[[-3.645, -0.561, 3.979, 1.856], [-3.645, -0.159, 8.129, 4.589]] ⇒ -0.159
[4.118, -7.202, -0.851, -1.030] ⇒ -7.202
[3.007, 4.837, 6.656, 6.325] ⇒ 4.837
[-5.633, 2.554, -3.748, 5.983] ⇒ 2.554
[-2.061, 5.195, 8.319, 0.957] ⇒ 5.195
[5.264, 0.698, -8.350, 3.085] ⇒ 0.698
[-4.844, 2.427, -6.157, -5.483] ⇒ 2.427
[-3.319, 0.585, -1.336, -7.409] ⇒ 0.585
---
[[6436 2514 6519 5734 7610 8870]
 [6580 4348 6853 5958 6962 7757]
 [5432 5526 7700 6782 8207 6215]] -> 2514

[ 55 107  40 238  96  62 161] -> 107

[8298 2897 4377 7509 4918 4151 7281] -> 2897

[ 605 -260   53 -632  -20] -> -260

[[7 6 2 4 8 2]
 [8 8 2 6 7 2]] -> 6

[[ 659   88 -325 -186  305  519 -579]
 [ 822  546  -34  231  177  -22  589]
 [-241 -207  -80  547  709 -303  -21]] -> 88

[3259 5195 1136 8661] -> 5195

[2999 6975 6626 6145 8395 5422] -> 6975

[85 67  3 45 40 49] -> 67

[-295  -70 -512 -831 -451  886] -> -70
---
[-1.119,0.641,0.229,-3.237,-8.071] → 0.229
[-0.846,1.193,0.281,0.148,6.374,0.507] → 0.148
[1.952,-7.780,-4.778,0.663,-0.601,1.659,0.389] → -0.601
[5.671,6.312,2.467,0.190,0.542,-1.715] → 0.190
[-3.415,-6.485,-2.515,5.796,3.961,4.735] → 5.796
[-2.663,0.087,4.507,-0.517,5.600,6.573,1.534] → 5.600
[4.365,1.152,6.787,2.521,5.761] → 6.787
[0.645,0.883,-0.806,0.569,6.477,1.022] → 0.569
---
[1.203, -6.672, 1.088, -0.890] | 1.203, -0.890
[6.286, 2.046, -0.357, -5.813, -6.208, -3.287] | 6.286, -3.287
[6.188, 2.242, -2.338, 1.511, 1.285, -0.410] | 6.188, -0.410
[3.022, 5.700, -8.319, 4.582, 1.067, 6.649] | 3.022, 6.649
[6.635, 4.987, -5.640, 5.637, -2.052, 6.963] | 6.635, 6.963
[-6.842, -0.191, -6.554, -5.292] | -6.842, -5.292
---
[[524, 520, 640, 985, 983, 473],
 [221, 502, 564, 890, 708, 381],
 [806, 599, 610, 304, 568, 639]] ans = 890

[[6225, 5684, 3861, 5139, 6203, 4237],
 [5708, 5316, 4940, 5778, 5817, 5403],
 [7357, 7159, 6264, 2542, 2037, 7841]] ans = 5778

[[66, -522, 20, 463, -433, -329],
 [-17, 632, -284, -60, 483, 9],
 [444, -226, 668, 565, 492, 662]] ans = -60

[[305, -584, 709, -131, -469, 373, 639],
 [-369, 416, 145, -253, 429, 764, -18],
 [75, -354, 975, -191, -23, 266, 25]] ans = 429

[[2, 5, 6, 5],
 [3, 3, 7, 7],
 [3, 4, 5, 7]] ans = 3

[[3, 23, -45, -2, 13, 2],
 [-1, 19, -39, 5, 27, -17],
 [-17, 0, -36, 15, -12, 17]] ans = 5

[[-155, -509, 619, -48, -188, -164],
 [57, -879, 442, -44, -709, -84],
 [-348, 214, -494, -87, -30, 413]] ans = -44

[[-759, 634, -417, -274, -464],
 [-897, 718, -636, -462, -247],
 [-32, -280, -875, -50, 544]] ans = -636
---
[[-0.587 -0.068  1.457  6.149]
 [-1.752 -3.250  0.072 -4.662]
 [ 1.362 -3.188 -1.593  4.580]] yields 1.457

[[ 6.037 -1.614 -3.981 -2.155 -6.038 -2.311  0.865]
 [ 2.636 -3.054  7.181 -6.767  5.695 -0.645 -3.072]
 [ 5.369 -4.965  7.875 -5.334 -0.260 -1.797 -6.250]] yields -2.311

[[-5.095 -3.642  5.005 -5.826]
 [-3.566 -4.415  4.751 -4.567]
 [-2.488 -7.011  2.796 -3.142]] yields 5.005

[[ 5.169  1.390 -6.250  7.981]
 [-6.284 -5.312 -4.250 -2.824]
 [-2.347  3.808  1.804 -1.720]] yields -6.250

[[ 6.616 -1.703  1.224  2.363]
 [ 5.219  3.337 -0.239  3.740]
 [ 2.855  2.681  2.929 -5.974]] yields 1.224

[[ 4.520 -2.901 -1.210 -2.273]
 [ 4.520  2.475 -0.716 -6.263]
 [ 4.520  0.200  1.068 -2.157]] yields -1.210
---
[[1.262,-1.973,-0.675,1.777,2.171,1.180],
[-0.036,4.088,-1.791,-3.848,-7.828,2.278]]	4.088

[[-6.133,2.083,2.584,3.447,-3.787,0.977],
[2.325,2.400,1.414,-1.756,-4.805,1.891],
[1.501,-0.328,5.247,-3.845,-3.387,-6.403]]	2.400

[[-7.807,-2.051,6.223,2.467,-2.062],
[-4.767,-2.078,0.821,-6.622,0.370],
[6.619,1.088,-3.701,2.244,1.242]]	-2.078

[[-4.766,-2.734,1.200,-6.188],
[-2.531,2.286,-1.615,-1.308]]	2.286

[[5.690,-3.298,5.231,-5.182],
[-8.164,1.519,-4.456,7.062],
[-3.552,-4.670,6.476,-4.397]]	1.519

[[0.066,0.875,3.493,-8.220,1.364],
[-5.643,-0.436,-2.777,-5.561,0.625],
[1.919,-0.784,5.752,-6.127,0.857]]	-0.436

[[0.783,-1.704,-6.224,-1.628,-8.190,-1.999,1.201],
[-5.079,1.958,-5.306,-3.510,-5.690,-2.173,0.776]]	1.958

[[1.756,-1.163,6.547,-5.303,0.708],
[1.205,3.538,0.348,4.625,2.967],
[-3.115,1.221,-0.427,4.129,-4.734]]	3.538

[[0.288,3.080,-6.558,-3.394],
[7.120,-1.378,-0.504,-2.852]]	-1.378
---
[[2.531,4.816,-0.218,0.541,-0.294],
[0.466,-1.940,0.903,8.363,-0.420],
[-0.939,-1.902,-1.391,-2.386,0.606]] Answer: -2.386

[[-0.389,-5.644,-5.611,8.439],
[2.441,3.361,2.322,3.167]] Answer: -5.644

[-7.697,0.790,-3.291,1.969,4.398,3.552,4.722] Answer: -7.697

[[4.802,-3.421,3.049,4.443],
[-7.268,1.582,-5.578,-7.581],
[-7.513,1.976,-5.623,-5.551]] Answer: -7.581

[2.112,4.255,5.606,7.135] Answer: 2.112

[[2.152,4.800,4.720,6.587],
[-1.688,1.008,-4.798,-2.433],
[-0.348,-8.126,-3.922,-4.396]] Answer: -8.126
